Below is a small trained network, with its code and all its weights. Each question gives an input and a target symbol and asks what happens when units are switched off, that is, made to give their printed mean instead of their output.

import numpy as np


def w(rows, s, z=0):
    codes = np.array(rows[::2]) - 128.0
    scale = np.full(codes.shape[1], s)
    scale[-1] = z or s
    return codes * scale


def norm(h):
    return h / np.sqrt((h * h).mean(-1, keepdims=True) + 1e-5)


def f(y):
    return y / 2 * (1 + np.tanh(0.7978845608 * (y + 0.044715 * y**3)))


def softmax(a):
    e = np.exp(a - a.max(-1, keepdims=True))
    return e / e.sum(-1, keepdims=True)


def log_softmax(a):
    a = a - a.max(-1, keepdims=True)
    return a - np.log(np.exp(a).sum(-1, keepdims=True))


def net(x, mask):
    ids = ['αβεηθφ'.index(c) for c in x.split()]
    T = len(ids)
    res = E[ids] + P[:T]
    r = norm(res)
    for j in range(2):
        rows = slice(4 * j, 4 * j + 4)
        q, k, v = (r @ M[0][rows].T for M in (Q, K, V))
        z = softmax(np.where(np.tri(T) > 0, q @ k.T / 4**0.5, -1e9)) @ v
        o = O[0][rows]
        res = res + np.where(mask[j], z, o[:, -1]) @ o[:, :-1]
    y = f(norm(res) @ A[0][:, :-1].T + A[0][:, -1])
    res = res + np.where(mask[2:18], y, B[0][:, -1]) @ B[0][:, :-1]
    return log_softmax(norm(res)[-1] @ U[:, :-1].T + U[:, -1])


Q, K, V, O, A, B = {}, {}, {}, {}, {}, {}
E = w([
[137,113,139,202],'α',
[37,139,83,251],'β',
[101,83,141,254],'ε',
[148,246,68,180],'η',
[114,25,41,137],'θ',
[108,142,228,84],'φ',
],0.011)
P = w([
[153,137,144,80],'0',
[4,154,89,160],'1',
[27,140,93,157],'2',
[72,127,93,163],'3',
[73,123,104,146],'4',
[71,128,105,142],'5',
[59,129,97,138],'6',
],0.015)
Q[0] = w([
[34,127,200,163],'head 1',
[175,164,211,92],'head 1',
[9,158,46,226],'head 1',
[128,92,143,160],'head 1',
[95,167,84,148],'head 2',
[151,114,112,133],'head 2',
[73,134,109,134],'head 2',
[82,113,116,86],'head 2',
],0.015)
K[0] = w([
[248,153,133,140],'head 1',
[138,121,130,226],'head 1',
[194,132,95,8],'head 1',
[107,154,151,141],'head 1',
[111,98,133,135],'head 2',
[134,139,138,164],'head 2',
[122,116,170,121],'head 2',
[153,120,145,121],'head 2',
],0.017)
V[0] = w([
[83,91,104,92],'head 1',
[99,45,197,224],'head 1',
[127,165,199,147],'head 1',
[30,107,135,179],'head 1',
[218,114,50,242],'head 2',
[88,205,217,118],'head 2',
[108,97,210,204],'head 2',
[146,2,164,107],'head 2',
],0.016)
O[0] = w([
[86,44,157,104,160],'head 1',
[194,110,206,234,17],'head 1',
[196,183,143,116,38],'head 1',
[111,155,248,134,2],'head 1',
[18,238,32,220,140],'head 2',
[156,177,233,57,82],'head 2',
[219,247,148,174,210],'head 2',
[214,95,94,234,128],'head 2',
],0.014,0.0052)
A[0] = w([
[202,62,29,91,129],'neuron 1',
[128,111,181,140,150],'neuron 2',
[89,38,91,184,70],'neuron 3',
[167,90,47,134,120],'neuron 4',
[110,150,139,199,23],'neuron 5',
[195,186,136,228,141],'neuron 6',
[211,159,168,254,123],'neuron 7',
[221,89,29,97,166],'neuron 8',
[254,160,63,170,199],'neuron 9',
[141,172,87,71,111],'neuron 10',
[229,127,223,158,68],'neuron 11',
[100,108,224,139,159],'neuron 12',
[72,115,214,70,61],'neuron 13',
[139,94,175,179,85],'neuron 14',
[116,138,149,164,58],'neuron 15',
[94,162,180,194,11],'neuron 16',
],0.015,0.012)
B[0] = w([
[61,69,214,177,221],'neuron 1',
[145,99,129,132,141],'neuron 2',
[234,192,183,77,211],'neuron 3',
[128,102,169,201,191],'neuron 4',
[113,95,70,224,126],'neuron 5',
[166,123,41,92,217],'neuron 6',
[185,121,76,84,212],'neuron 7',
[51,22,169,104,249],'neuron 8',
[64,28,150,39,254],'neuron 9',
[113,94,201,113,167],'neuron 10',
[232,105,224,96,159],'neuron 11',
[75,69,164,194,163],'neuron 12',
[3,84,115,167,135],'neuron 13',
[110,154,199,179,125],'neuron 14',
[128,37,181,153,118],'neuron 15',
[175,93,69,184,136],'neuron 16',
],0.013,0.009)
U = w([
[231,65,16,22,2],'α',
[94,202,209,131,118],'β',
[221,187,102,134,195],'ε',
[84,213,90,1,127],'η',
[76,27,64,151,79],'θ',
[182,68,187,11,124],'φ',
],0.01,0.0066)

Each question gives the input, a string of symbols that net reads in full, and the target symbol t.
The units are the heads (4 rows each of Q, K, V and O) and the neurons (one row each of A and B). Each row of codes is followed by its name. A weight is (code - 128) times the scale printed after its matrix; where a second scale follows, it is the last column's (O, A, B and U).
mask holds one flag per unit, heads first, then neurons. A switched-off unit (its flag False) gives its mean, the last column of its rows in O or B, instead of its output. The means were averaged over made-up inputs and are rounded, as every weight is.
A unit's drop is (log p(t) with every unit on - log p(t) with that unit switched off) / (log p(t) with every unit on - log p(t) with every unit switched off).
The circuit of an input: a set's keep is (log p(t) with only the set's units on - log p(t) with every unit switched off) / (log p(t) with every unit on - log p(t) with every unit switched off). Starting from the 12 units with the biggest drops (on a tie, the unit counted first), units are removed one at a time, each time the one whose removal leaves the highest keep (on an exact tie, the one counted first), for as long as the keep stays at least 0.8.
circuit, biggest first: the units of the circuit, biggest drop first
top k neurons: the k neurons with the biggest drops, biggest first
heads that matter: for each layer, one digit per head in row order, 1 if its drop is at least 0.15 and else 0, layers parted by /
drop of u: that unit's drop, to one decimal
input β η θ α η θ α, target β: circuit, biggest first	[head 1; neuron 9]
input ε β ε, target ε: circuit, biggest first	[head 1; head 2]
input β θ ε α, target β: circuit, biggest first	[head 1]
input β ε α, target ε: circuit, biggest first	[head 1; neuron 9; neuron 8]
input φ α θ, target φ: heads that matter	01
input ε θ ε, target ε: heads that matter	11
input θ ε φ η, target φ: heads that matter	01
input α η η, target α: heads that matter	10
input α θ ε β β β, target α: circuit, biggest first	[head 1; neuron 6]
input α η ε, target α: circuit, biggest first	[head 1; neuron 7]
input α ε β β α β α, target α: top 3 neurons	[neuron 9; neuron 7; neuron 6]
input ε α θ α η φ η, target φ: top 2 neurons	[neuron 11; neuron 12]
input ε θ η β η φ, target ε: drop of head 1	0.7
input α ε η η, target η: circuit, biggest first	[head 2]
input η β β φ η θ, target η: drop of head 1	0.5
input ε η θ β ε β η, target ε: drop of head 1	0.4
input β β η θ β ε, target β: drop of neuron 3	-0.1
